Here is a tiny trained network, its code and every weight. The questions are about switching its units off for an input and a target symbol, where a switched-off unit gives its printed mean instead of its output.

import numpy as np


def w(rows, s, z=0):
    codes = np.array(rows[::2]) - 128.0
    scale = np.full(codes.shape[1], s)
    scale[-1] = z or s
    return codes * scale


def f(y):
    return y / 2 * (1 + np.tanh(0.7978845608 * (y + 0.044715 * y**3)))


def softmax(a):
    e = np.exp(a - a.max(-1, keepdims=True))
    return e / e.sum(-1, keepdims=True)


def log_softmax(a):
    a = a - a.max(-1, keepdims=True)
    return a - np.log(np.exp(a).sum(-1, keepdims=True))


def net(x, mask):
    ids = ['αθλμξτφω'.index(c) for c in x.split()]
    T = len(ids)
    res = E[ids] + P[:T]
    q, k, v = (res @ M[0].T for M in (Q, K, V))
    z = softmax(np.where(np.tri(T) > 0, q @ k.T / 2**0.5, -1e9)) @ v
    res = res + np.where(mask[0], z, O[0][:, -1]) @ O[0][:, :-1]
    y = f(res @ A[0][:, :-1].T + A[0][:, -1])
    res = res + np.where(mask[1:17], y, B[0][:, -1]) @ B[0][:, :-1]
    return log_softmax(res[-1] @ U[:, :-1].T + U[:, -1])


Q, K, V, O, A, B = {}, {}, {}, {}, {}, {}
E = w([
[241,105,69,127,137],'α',
[54,199,85,150,162],'θ',
[133,206,26,29,132],'λ',
[77,149,76,124,120],'μ',
[128,176,97,184,191],'ξ',
[17,77,104,171,62],'τ',
[68,100,62,83,49],'φ',
[151,150,201,5,117],'ω',
],0.013)
P = w([
[131,154,121,153,153],'0',
[68,28,82,95,231],'1',
[89,111,120,89,204],'2',
[173,254,140,201,58],'3',
[132,129,59,204,123],'4',
[127,77,43,153,184],'5',
],0.0083)
Q[0] = w([
[106,60,141,80,208],'head 1',
[113,118,2,154,139],'head 1',
],0.028)
K[0] = w([
[156,197,113,185,48],'head 1',
[139,147,255,81,116],'head 1',
],0.025)
V[0] = w([
[72,131,235,241,192],'head 1',
[251,157,125,141,219],'head 1',
],0.017)
O[0] = w([
[212,160,63,67,8,2],'head 1',
[96,177,187,210,54,122],'head 1',
],0.014,0.0098)
A[0] = w([
[125,152,41,122,109,2],'neuron 1',
[171,161,170,130,144,129],'neuron 2',
[56,206,72,98,103,159],'neuron 3',
[110,85,229,108,121,92],'neuron 4',
[95,127,128,89,133,152],'neuron 5',
[114,173,59,154,87,121],'neuron 6',
[151,126,248,53,132,121],'neuron 7',
[192,79,175,118,126,135],'neuron 8',
[98,158,77,93,113,198],'neuron 9',
[117,164,179,98,90,141],'neuron 10',
[131,93,70,156,120,183],'neuron 11',
[105,74,128,132,103,120],'neuron 12',
[116,165,122,183,97,150],'neuron 13',
[138,111,109,156,167,57],'neuron 14',
[77,154,103,123,106,117],'neuron 15',
[129,153,134,55,120,73],'neuron 16',
],0.012,0.0069)
B[0] = w([
[69,126,71,140,3,207],'neuron 1',
[138,106,133,91,147,139],'neuron 2',
[193,137,129,178,140,213],'neuron 3',
[173,222,94,119,93,252],'neuron 4',
[151,122,132,164,103,193],'neuron 5',
[136,128,197,29,119,199],'neuron 6',
[112,91,52,145,159,140],'neuron 7',
[144,173,158,174,108,136],'neuron 8',
[172,170,144,139,189,221],'neuron 9',
[74,57,93,122,141,169],'neuron 10',
[152,165,140,80,197,200],'neuron 11',
[136,167,140,110,166,148],'neuron 12',
[114,35,113,146,122,244],'neuron 13',
[91,103,149,102,46,228],'neuron 14',
[169,149,150,153,75,170],'neuron 15',
[39,102,164,184,110,172],'neuron 16',
],0.018,0.011)
U = w([
[122,167,2,167,117,115],'α',
[127,149,142,146,89,106],'θ',
[188,198,101,224,223,224],'λ',
[134,169,101,184,143,21],'μ',
[59,223,175,163,113,5],'ξ',
[140,140,96,240,131,140],'τ',
[86,125,136,148,163,211],'φ',
[188,229,146,164,136,209],'ω',
],0.0058,0.0029)

Each question gives the input, a string of symbols that net reads in full, and the target symbol t.
The units are the heads (2 rows each of Q, K, V and O) and the neurons (one row each of A and B). Each row of codes is followed by its name. A weight is (code - 128) times the scale printed after its matrix; where a second scale follows, it is the last column's (O, A, B and U).
mask holds one flag per unit, heads first, then neurons. A switched-off unit (its flag False) gives its mean, the last column of its rows in O or B, instead of its output. The means were averaged over made-up inputs and are rounded, as every weight is.
A unit's drop is (log p(t) with every unit on - log p(t) with that unit switched off) / (log p(t) with every unit on - log p(t) with every unit switched off).
The circuit of an input: a set's keep is (log p(t) with only the set's units on - log p(t) with every unit switched off) / (log p(t) with every unit on - log p(t) with every unit switched off). Starting from the 12 units with the biggest drops (on a tie, the unit counted first), units are removed one at a time, each time the one whose removal leaves the highest keep (on an exact tie, the one counted first), for as long as the keep stays at least 0.8.
units of the circuit, in order: the units of the circuit, biggest drop first
most important unit: the unit with the biggest drop
k most important neurons: the k neurons with the biggest drops, biggest first
input θ α λ, target ω: units of the circuit, in order -> head 1; neuron 9
input φ ξ φ θ λ, target φ: 3 most important neurons -> neuron 14; neuron 4; neuron 3
input θ θ φ ξ φ φ, target θ: 2 most important neurons -> neuron 6; neuron 13
input α α φ φ φ, target φ: units of the circuit, in order -> head 1; neuron 4
input ξ θ θ λ φ, target ω: units of the circuit, in order -> head 1; neuron 9; neuron 6
input μ θ τ, target λ: 3 most important neurons -> neuron 1; neuron 14; neuron 6
input φ φ θ α θ, target ω: units of the circuit, in order -> head 1; neuron 6; neuron 9
input φ φ α, target φ: units of the circuit, in order -> neuron 14; head 1
input λ ξ ω μ τ ω, target λ: units of the circuit, in order -> neuron 1; neuron 14
input α α μ, target τ: units of the circuit, in order -> head 1; neuron 13; neuron 6
input ξ μ θ, target θ: units of the circuit, in order -> head 1; neuron 6; neuron 13
input τ θ α, target α: most important neuron -> neuron 1
input μ α α μ, target τ: units of the circuit, in order -> head 1; neuron 13
input λ μ θ, target ξ: units of the circuit, in order -> head 1; neuron 14; neuron 4
input θ φ λ φ λ α, target φ: most important unit -> neuron 14
input ξ ω α φ ξ, target φ: units of the circuit, in order -> neuron 4; neuron 3
input φ λ μ ω φ λ, target λ: 2 most important neurons -> neuron 1; neuron 14
input ω τ θ ξ ξ, target φ: 2 most important neurons -> neuron 4; neuron 3
input ξ φ α φ ξ, target τ: 3 most important neurons -> neuron 13; neuron 6; neuron 11
input φ τ λ, target φ: 2 most important neurons -> neuron 4; neuron 14
input λ τ ω, target λ: 3 most important neurons -> neuron 7; neuron 4; neuron 1
